Each row, then the tier of its hidden value:
[ 119  -15 -114  146  389 -221  393  322   36   11 -235  197 -101  239
   -5   18 -211  -13 -448  -38  243 -253 -182  207  137  -12 -176 -265
  141 -169  108 -167   65  -86 -533  244 -342   46  -59 -243  -56  203
  214 -100  -64  143  -37 -126  297    5 -367   16  334  241]
J418
[  96   31  363   14  301 -725  350  -11 -126   94 -245  -26 -272  193
  127  287   41  116  423   15 -232  150  349  100 -182   -9  135  220
   46 -163 -111  -61 -353  415  391 -146   37 -258  370  108 -192 -469
  140   79  464   92  329 -376 -388 -137  161 -477 -170   72]
J291
[-115   12 -293  -51  302 -207 -163  136  -56  -72  -40  251  124  260
 -178  129   21 -268 -456 -237 -398  -68 -143  477 -259  147 -176 -219
  183  243  -49   50   59 -102 -219  295  -13 -186 -190 -114    2  542
  -66 -186  -79 -281 -236  307 -102 -481 -173  463  443 -256]
J830
[ 119  369  106  -21  -14 -136   72   58  -30  243  112   89 -248   78
  181  -54  -98 -202  111   32   20  -22 -187 -208  -85 -445 -245  230
    1  -41  274 -149   -5  125  -89   85  108 -400  149   -6   54  384
  109   47  -19  -70   52  -66   49   48 -319    1  468  101]
J418
[ -12 -253 -530  388   41  355   -6  110  120 -128   47  323  300  100
 -151 -439  -80 -524 -315    6 -119  105 -439   33  164  536 -275 -353
  259  626  -70  125  247 -589 -179  373   80  456 -402  -49  149  483
 -256  -46 -413   25 -181  370   79  -17   98  601  155 -139]
J320
[ -53   23 -293  293  315   30  379  233  296   -4 -154  278  301  295
  158  -21 -117 -153 -244 -131  -99  201 -279  139 -139  606 -257 -443
  240  265   29  261  110  -77  -60  270  -50   31  -58  -34 -193  131
 -101 -109  -66   34 -106  103 -355 -354 -167  370  -26  468]
J830
[ -23  224  316  176  -17 -169 -245   52 -139 -140   83  182 -162 -258
   92 -178   91  -95  222  243  -65 -109  173 -157 -196 -366  202  434
 -188  -32 -331 -328 -148  -61  -69   46  152 -346  312  310   82  272
  210  -40 -292   91 -238 -177  150   23  206  -57  453 -501]
J418
[ 123  200 -158   47   29   53  476  -60  207  358 -280  285  -36  517
  -52 -139  -35    4 -197  -77   19  206 -463  129  243  192 -121 -438
   28  -38  443  300  537  130 -333  238   -2  -27   14 -322 -140  302
 -138 -358  267 -219  615  112 -116 -255  382  362  192  476]
J440
[  73 -127 -184 -285  -66   -4  123  174  340  -63   22   87  285  137
  -73   60  118   -4  -16 -240 -335  222 -105  261  342  202 -116 -150
  109  164  390  302   66  333   33  -95 -169 -202   45  195 -161 -128
 -332   55  188 -253  316  -71 -257 -112  418   82    8  305]
J823
[ -31  100  341  -17  205 -442  237  297   43  179   -9   16  117  -64
  255  255   25  235  175   14  -72  122  255   75  140  -79  165   90
   91   86 -147   35  320  629  277 -223  -46 -398  345   76 -226 -583
  -18  -67  117   76  133 -198  -41   28  144 -494  185  307]
J39
[ -88  195   65    2  383 -234    3   -4    6   11 -100   26 -307    7
  -55  470 -219   58   94  134 -215   84   62    7 -174 -131 -185  309
  143   15  189   15 -343  133  554  -31    1 -218  156 -234   51   -7
   53  239  349   88  216  -18 -322  -43 -225 -394   -1  121]
J291
[   9   92 -147   43 -244  357 -178  386  315 -355  132 -186  226 -159
  187  240 -509 -227  -64  227  -96   52   46 -452 -529  475 -240   15
  379  415   15  156 -330 -518  146 -261   86 -110 -148  371   -7  240
   90  307 -395 -387 -100  381 -330   34  -10  175 -515 -147]
J830
[ 218 -484 -162   44 -115 -261  326   84  157 -349  -32   32   66  226
   10  -19  130 -110 -212  -17  -48  -10    4  162 -173   22   14 -334
  162  -18 -158 -137 -480 -287 -237  179 -203  187 -264  365 -382   52
 -211  239  232 -190  -48 -201  -12 -154  319  341 -356 -185]
J39
[  67  187 -209   54  388 -253  127  204  -11  174 -404  341   -5  383
 -220  104   23  -44 -399 -171 -290   94 -272  292  115  281 -194 -238
   85   31  176   61  293  267 -387  180  -15 -182  -39 -325 -176  196
  -55 -402  205 -271  302   71 -224 -445  -28  340  304  246]
J440
[ -42 -107   43  273 -110 -141  353 -187 -154   27   -9  -52 -124   68
  181  531  -30 -183  148  142  -65 -227  185  398  -81  -62  338  -22
  284  200 -380  -17  347 -362  186  -14 -186  168   24  -45   55 -101
 -135  165  147   14  -27  248  266  160  315 -215  -91    8]
J728
[ -30   98   84  225  480 -544  161   43  -97    2 -180  514  -39   21
 -178  246  208  -24 -100 -182 -303  -80 -163  501  114   -4  -24   13
   51  -86  -34 -131  -99  161 -254  141   40 -391  188  -12  -77   54
   23  -54  -21  128 -161 -165  119 -379   52   62  566  121]
J379
[ 333  106  334 -271  255 -621  186 -248 -128  197   44    3 -454  149
  166  236   48  -27  206  -15 -220 -106  387  302  201 -347  -24  162
  -89 -215  -50  -65  -26  551  187  -79  -61 -301  321 -175  204 -174
   17  133  370  116  145 -155 -190   56 -107 -468  343   53]
J728
[ 224 -323  -26  116 -258   40  246  166  249 -211  189 -221  -16  -15
  102  101 -235 -127  -37  344   55  269   96 -399 -141  250 -248 -271
  283  319    3  128 -420 -421  296 -126   98  261 -184  375  -17 -267
 -265  595  226    1  224   60 -322  116  225  155 -907   97]
J39
[-159 -241   47  291   50  -59  341  410  -32  109  233  -26  -15 -149
   90 -273  270  -90  142  322  309  411 -169 -159   49 -246   10  -82
   46  204  -12 -200  -14 -210  366  119  -29  157  -37  388   19 -260
 -309  336  319  433   39 -304  141  165   86  130 -170  -27]
J728
[  57   52 -193  354 -210  213  259 -241   33   99  169   67  -46   48
  359  161  -33 -439  170  167  -70    2 -121   30 -136  -48   -9   10
  254  408 -242  -29  284 -360  308  148  -22  192 -128  -44   81  236
 -292  220   44  -12 -207  290   28  156  -44   93    0  139]
J440
[ -91  444  104  174  -43 -220  612 -133  -17  453 -134  160 -117  224
  292  322   78   42  225  -90   46  -41 -253  334  -39 -208  183 -215
  -25 -169  132  166  694  -11 -130  187   32 -326  303  -48 -137  102
  -94 -186  260  -61  136  136  242 -209  284  108  381  514]
J320
[ 246  162   51 -156  158  -67  103   94   31  -17  -99  -54 -229  127
  109  167 -337 -124  -33   14  -76 -286  324  201  241   97 -118  127
   54  -40  108   22   69   91 -144 -119 -358  -51  279 -151  442   28
  292   56  -88  164   78  -26  -89  233 -280 -419  162  211]
J823
[  47  -82  323   55  139 -394   38  251 -252   85  148  -74 -101  -48
  124  131 -200 -147   10  162   37 -169  349   50   56 -112   78  113
  239  223 -301 -112  234   55   26 -205    1 -121  144  -20  201 -219
  215   61 -260  135   45   72  225  288  -46 -402  252 -224]
J440
[ -80 -212 -132  242  278 -122  190  183  -24  -21 -103  199   90  401
 -155 -215    3 -294 -284  -53 -115  143 -104  256  -83  510 -111 -408
  172  275  -59  190   53 -244 -215  292   20  169  -38    1  110  224
  -17 -151  -69  124  119   96 -274 -312   83  453  -27  -42]
J418
[-204  114  155  183 -246   32  507  -72   88  234  -14 -105   90  379
  158  130 -324   38  -45   92  187  -19   63  181 -332  156  252 -401
  202  330  -22  326  418 -462   72  226 -111  141  179  111  315  125
  169  -24    8  251   -9  256  253 -188  316  -63 -285  297]
J39
[-176 -136  364  348  429 -523  349   26  -72  108 -229  131  -15  170
   29   78   76  164   46  194  132   35   30  111 -151  -38  381  -21
  100  145 -473 -156  115  194  173  228  -86    3  -19 -162 -314 -219
   39 -150  111  284 -237 -116  343  -67   75 -401  127 -161]
J320
[  40  -16    7 -274 -230   46  -87 -312  -19   75  273 -218 -238  158
  241   56  -18 -192  217   83 -183  -87  325  119   86 -556   77  238
  -46  159  -59  125  322  186  453  120 -162   20  167 -179  138  157
 -234   81  297  -63  234  124 -138  334  104 -315  258 -104]
J823
[-282   61  105  461  389 -286  139  210 -180   88 -180  227   36   68
  -48   10  -56  -91  -20  112   -3   46 -116   69 -230  197  113  -39
  153  250 -289  -43  192 -205   25  225  153  -35   59  -61  -59   71
  139 -197 -182  211 -127   96  158 -175   26   33  242 -146]
J291
[  81  281  -40  101  165 -223  126   87 -132  200 -152   77 -443  150
   41  -40   37  -49   10  150   17   98 -161 -210  -76 -556 -243  211
 -148 -200  205 -279 -110  104   24  292   28 -134  117 -132 -126  211
  -36    5  512   45  270 -282 -127  -45 -336   84  207  155]
J728
[ 146 -167  -16  -36 -528  216  228  230  311 -187   93 -176  203   75
   38  228 -234  -30 -301  143  185 -201  -53  -72   -6  -45   79 -229
  288  270   94  -11   28 -392 -407  -73 -363   51 -231  339  -52   96
  -88  283 -115 -234 -129  120  485  159  236   45 -418  139]
J418
[-148 -463  -53 -224 -378   21 -151  408   44 -305  320 -173  358   91
  -49 -433  189 -152 -310   -8   81  -63  135  174 -201 -179  280 -316
   17  267 -239  -41   99 -361 -362  214 -216   55 -189  605  -52  342
 -125  -71 -245 -214 -234   35  360  -49  507  466   82 -753]
J379
[  42 -213   23 -100  171 -313   94  172  -54 -158   10 -117 -197  291
    4   74 -113  -39 -409   30   90 -295  239  210 -115 -379  -61 -137
   26  -83 -118 -137 -152  -74 -278  327 -360   53   -9  -65  -24  182
   83   69  165  126 -109 -128  119   18 -363  -40  100  -96]
J728
[-139 -148   10  269   30  136  133  -85  219 -308    4  118    6  326
   52  -20  237 -273  -93  192  -76  134  -59  159 -569  207  145 -157
   16  134 -253   15 -441 -369  -54  361 -192   16  -76  291  -97  495
 -179  128  137   39 -347  -21 -373 -378   44  505 -342 -227]
J830
[ 167   87  -22 -172  136 -368 -123  243   -2 -263  -94  -44  -85 -177
 -115  793 -567   68 -354  -25 -207 -481  172  124 -138  -31 -201   95
  411   19   44 -108 -280 -200 -179 -286  -89 -295 -122  -97  -10   57
  285  267 -234 -375 -106  302  302   40 -156 -349   84 -100]
J379
[ 331  231   24  -36  273 -333  411  104  135   38 -336 -117 -341   26
  250  651 -263  264    7  141  -77  -64  298   20  131   -5 -154   30
   44 -251   30  -54  -57  321  230 -159 -279  -63  205 -204 -127 -526
  -37  221  630   42  230 -170 -323   67 -274 -485 -352  659]
J291
[-103  230  409  354  140 -208  175   56  -96  160 -149  207  -33  257
   68 -303 -133   10 -128  179  191 -152  138   18 -155  -63  255   -2
 -101  192 -344 -138  258  -46 -353  367 -101  -67  331   19  297  215
  442 -313 -325  532 -376 -153  385 -157 -130 -187  320   19]
J440
[ -19  -47  -67  185  220 -146   86  146  106 -195  -98  101    3  170
   67 -190 -432   -4 -265   37  106 -174   21 -185 -230   10 -203 -126
  102   59  -85   27 -206 -253 -138  372    1  107   41  -94 -135  296
  304  -71 -279  158  -70  -29   42  -16 -178  -40  164  -21]
J728
[  18   31   32 -144   58 -230  -61  405   56  -84  183   47   33 -229
  -85  201    4  -72   55    3 -213  220  -69  -35  -67    7 -245   91
  188   79  306  -21 -379    6  164 -296  172 -436   53  414   26  -66
  -70  344   27 -182  171  -59 -185 -115  161  119   -2 -104]
J659
[ 192  -33  130 -102  221 -231  -21  152   48  -48   14   70 -281  -73
 -128  377  -12   70 -264  238  -39  -22  -12    7  267 -215 -152  -19
   70 -141   93  -42   25  236 -111 -167   -5 -263  -62 -234 -175  -75
 -230  160  252 -235  383   84  -76  110  107  -14  114  -25]
J39
[-126 -257    8  -20  183 -243  336  -82  -93   45   11  -34 -172  500
  -45   60  349 -237  -67  -23 -128  136  111  641 -200  120  181 -399
  -13    7 -110  181   61 -156   36  312 -218  104   45   85  164  174
 -271   17  516  119  102   44 -345 -345  194  400 -144 -163]
J291
[ 210 -145   33   34 -123  -69  170  453  297  -85   88   -3  346 -273
  207 -163 -195  158 -120  154  226   35  -41 -371  238   -4  -11 -112
  188  282 -141 -164  150  131  -42 -140  -86   -5 -193  249 -292 -317
  -69  100 -274  -66 -207  -91  464  289  175 -247   16   36]
J418
[-137  163  -14 -108   41 -226  230    9   46  337 -149  -51   44  482
  -91  116 -151   66 -115 -114 -204  256  -59  144 -217  124  -58 -267
  128  327  244  320  247  125  245  239   51  -73   61  -90   87   66
  -48 -153  404  -39  251  161 -187 -434   83   29 -148  285]
J728
[ 255 -210 -201  -63 -133   88  -87  107  -59   88  115  -14  -81  244
  -63  -45  -93 -483  -85   27 -252   92  -62 -110  401   65 -311   53
  314  370  198  135  303  159  -64 -168   62   74 -140 -262  -29   68
 -270    3   16 -402  740  209 -332  345  122  122   82   25]
J659
[  46  104  195  126  -46 -202   42  -64 -310  235   96 -228 -264   60
  242   75 -355 -275  210  240   21 -200  364 -105  -96 -217   76  241
  172  390 -346 -100  365 -168  315   20   18  159  110 -170  409  -29
  209   67 -106  230  -78  233  251  382 -241 -514  127 -178]
J823
[ 102  106  -99 -127  -91 -180  398  -60   28  213 -230 -121 -217  546
  -32  125 -130   92 -244   19  -91  147  118  230 -189   29  -62 -437
  -24    9  194  213  136 -145    9  281 -135  166  100  -20  185   61
  -57  -36  699    8  399   30 -289 -415  166  222 -444  334]
J830
[-147   70  342  -94  256 -619  240  147  -51  291  -16   19   36  241
  134  -80 -109  372 -114 -108   80  -44  251  119   70 -542  104  -50
  -74   54  -85   32  348  586  126  328  -94 -240  383 -126 -137 -281
  181 -250  162  387   11 -310  297  -94 -114 -547  495  311]
J379
[-175   59  525 -202 -191 -140 -308 -251 -130  210  368 -265 -149  181
  142    1  -50 -175  350  236 -204  104  425 -151 -211 -323  253  307
    4  434 -244  295  367  343  536  -44  263 -309  288  -71  177   92
  -62  -70  -21  -82  266  318 -234  171  296 -364  185 -441]
J291
[ 158  263  -78 -193  -70 -211  -36  -88 -101  165  -33  -89 -315  102
  -64  436 -274 -113   12   41 -329   34   36   -9 -168 -112 -244   83
  186  106  259   79  -31  -75  272 -120  208 -181   -5 -131  175  166
  -35  167  347 -363  407  305 -235 -120   80  -17  -74  -10]
J418
[ 103 -537  -27  135 -156  -25  234  362  308 -350  239 -101   46  -66
 -144   21   73  -87 -189  304  138  314 -201 -332   29   42 -309 -344
  187  170  199   52 -633 -431  -39   16   36  128 -297  543 -294 -244
 -484  703  287   41  167 -154 -118   69  226  452 -801   70]
J823
[-211  240   37  294  128 -190  259  234 -119  230   86  173   66 -125
   75   66 -283  -38 -141   28  213 -190 -232  127  -40  -96  -53 -265
  149  192  -17   43  521 -497 -189  235  162 -107   77   24  235  191
  177  -16 -395  275 -307  310  694  -34  -28   72  520   98]
J823
[  70  362  -35  196   87 -146  164  165  120 -235 -440   22 -175  145
  173  339 -338  129 -273  116  139 -430  -39 -153 -632 -236   40  123
   13 -267 -163 -414 -392 -300 -463  317 -333 -165  -58   17 -367  491
  387  -81    8 -188 -522 -119  291 -208 -492  -44  -15   20]
J728
[ -56  -78  510 -105   35 -645  256  368 -352  284   -1 -344 -119  244
  -22  254 -158   87  -71   77   78 -151  569  261   36 -218  240  -38
  138  256 -174  -60  301  129  -66  -96 -252  -81  319  182  419 -557
  288   64  171  424   33 -147  388   68 -144 -566 -165   99]
J320
[  -3 -188  319  -80 -352   63 -253 -108  120 -192  261  -76   61   51
   73 -452  345 -204  222  275  -43   95  150 -188 -201 -316  399  250
 -195  288 -385 -172 -128   85   25  160  -75 -125  -56  431  -74  334
 -202    7  -95  -94 -364 -101  124   88  382   54   66 -756]
J823
[   3  -65  201  -43  327 -402   -6  511 -146   18 -105  -80   10   70
 -169  425 -183  -92 -221   23 -142 -110  196  185  103  254  -54   37
  330  252  -25  -27   80  175 -194 -292 -155 -249   14  -34  109 -296
  147   46 -114  -42   69   93   59   46 -244 -273  -10   -7]
J320
[ 216  451  -25   22 -115  -72   19  198  253 -173 -165  126 -118 -454
 -234  851 -516  254 -163  166 -186 -145 -219 -215    4   30 -370  132
  253  -10  501  -65 -472 -409  -99 -364  131 -413   -5  228  116  -57
  100  579   12 -222  -17  170  291 -126  112 -138 -335  436]
J291
[ -13 -106   -1  -30 -646  420  196  378  328 -122   72 -205  396   44
   92   -5 -214  -21 -122  200  255   -4 -112 -173 -131  242  300 -279
  292  347   66  130  339 -466 -330 -218 -233   32 -206  464 -100  157
  -26    9 -311 -440   92  269  422  146  718  184 -404 -152]
J440
[-141   15 -126  166  196   90 -152  523   17 -328   -1  -36 -126 -234
 -109  177 -378   58 -363  314  110  -73  118 -202 -173 -117 -266   89
  124   53   66 -140 -355 -477   68   55 -129   62   80  109  161   74
  188  282  -26  238   72  -81  -50   89 -238   -7 -178  -15]
J39
[-208  389   80  404   -8  285  -35  217  299 -174 -219  303  121 -243
   19 -130 -202  279 -104  391  253   32 -335 -458 -332 -112  160  170
  -82   44  -71 -214  -67 -307 -111  223   18 -185   34  139 -258  426
  213 -154 -297   28 -295  -63  393 -121  247   33  160 -109]
J830
[-161 -189  -49  148 -139  190  127  330  337 -317   35 -157  314   19
  172 -288 -112   76 -179  253  256   92   59 -223 -425  202  177 -340
  -14  279 -324   34  -96 -467   19  331 -198  242 -159  465 -145  141
  -61   53 -108  129 -494   20  128  -99  161  235 -422 -255]
J823
[-178 -256  104  266 -281   32  -38  200   39 -105  207    8  291  130
   23 -307  211 -268  -16  170  -75  265   -2 -163 -283   86  165 -124
  100  547 -328   40   35 -224  -14  198  136   15  -57  496 -135   89
 -245    9 -119  -10 -132   14  -53 -158  362  421 -245 -280]
J39
[-193  179  292  -19  425 -590  218  126   40   49 -322  153   51   97
  -93  239 -168  454  -56  -69  -64  -58  118  279 -188   23  236  -67
   -2  -91  -69   52    1  220   75  130  -50 -315  259  -26 -129 -133
  318 -216   53  163 -116 -107  255 -368  233 -423  261    1]
J823
[ 241  100  234   78 -205 -218  375  235   84   88  -18  -33  -70 -202
  295 -137  -94  151  346  212  261   53   33 -381  107 -329  104  204
    8  -94   25 -309  -67   87   72 -184  -41 -119  170  358 -158 -302
  135  168   41   77  107 -401  358  313  276 -400   -2   88]
J379
[-168  -64 -105  119   42  -93   24  418 -158   86  145  -52  102 -162
  -42  188  -54  -94 -253  119   37  -36    2  166   53 -198    1  -63
  236  432 -131 -174  348 -256  121   63 -153   77 -134   98  237  -98
 -129  156   22  173 -254  138  467   85 -155  -44  114  -39]
J379
[-115   31  179   -7  105 -412 -115  147 -211  126  -68   18   -2  104
   15 -140    9   13    9   28  -49  -93   81  -42 -119 -439  216  232
    5  169 -281 -229  275  270   -8  193   22 -189   14  -92 -260  113
  116 -326  -67 -116  -71  -47  382   41   39 -262  552 -429]
J320
[-264  408  315   84   -2 -137 -133  506   97 -221 -235 -167   63 -171
  -19  364 -640  450 -330  289  258 -353  189 -363 -646 -156  163  107
   61   36 -130 -151 -173 -410 -259   68  -95 -331  147  246  -49  186
  619  -54 -368   18 -444   88  566 -159 -136 -325 -125 -153]
J291
[ -43   51  391  -31 -275 -126  251  479  214  -42  212  -59  190 -345
  269   93  -21  256  264  174  306   30   -6 -267   20 -412  228  194
  107  -74  129 -160  -31  127  -14 -354  -99 -497  237  578 -316 -300
   90  228 -193  -63   58 -329  473  285  445 -350  100   54]
J39
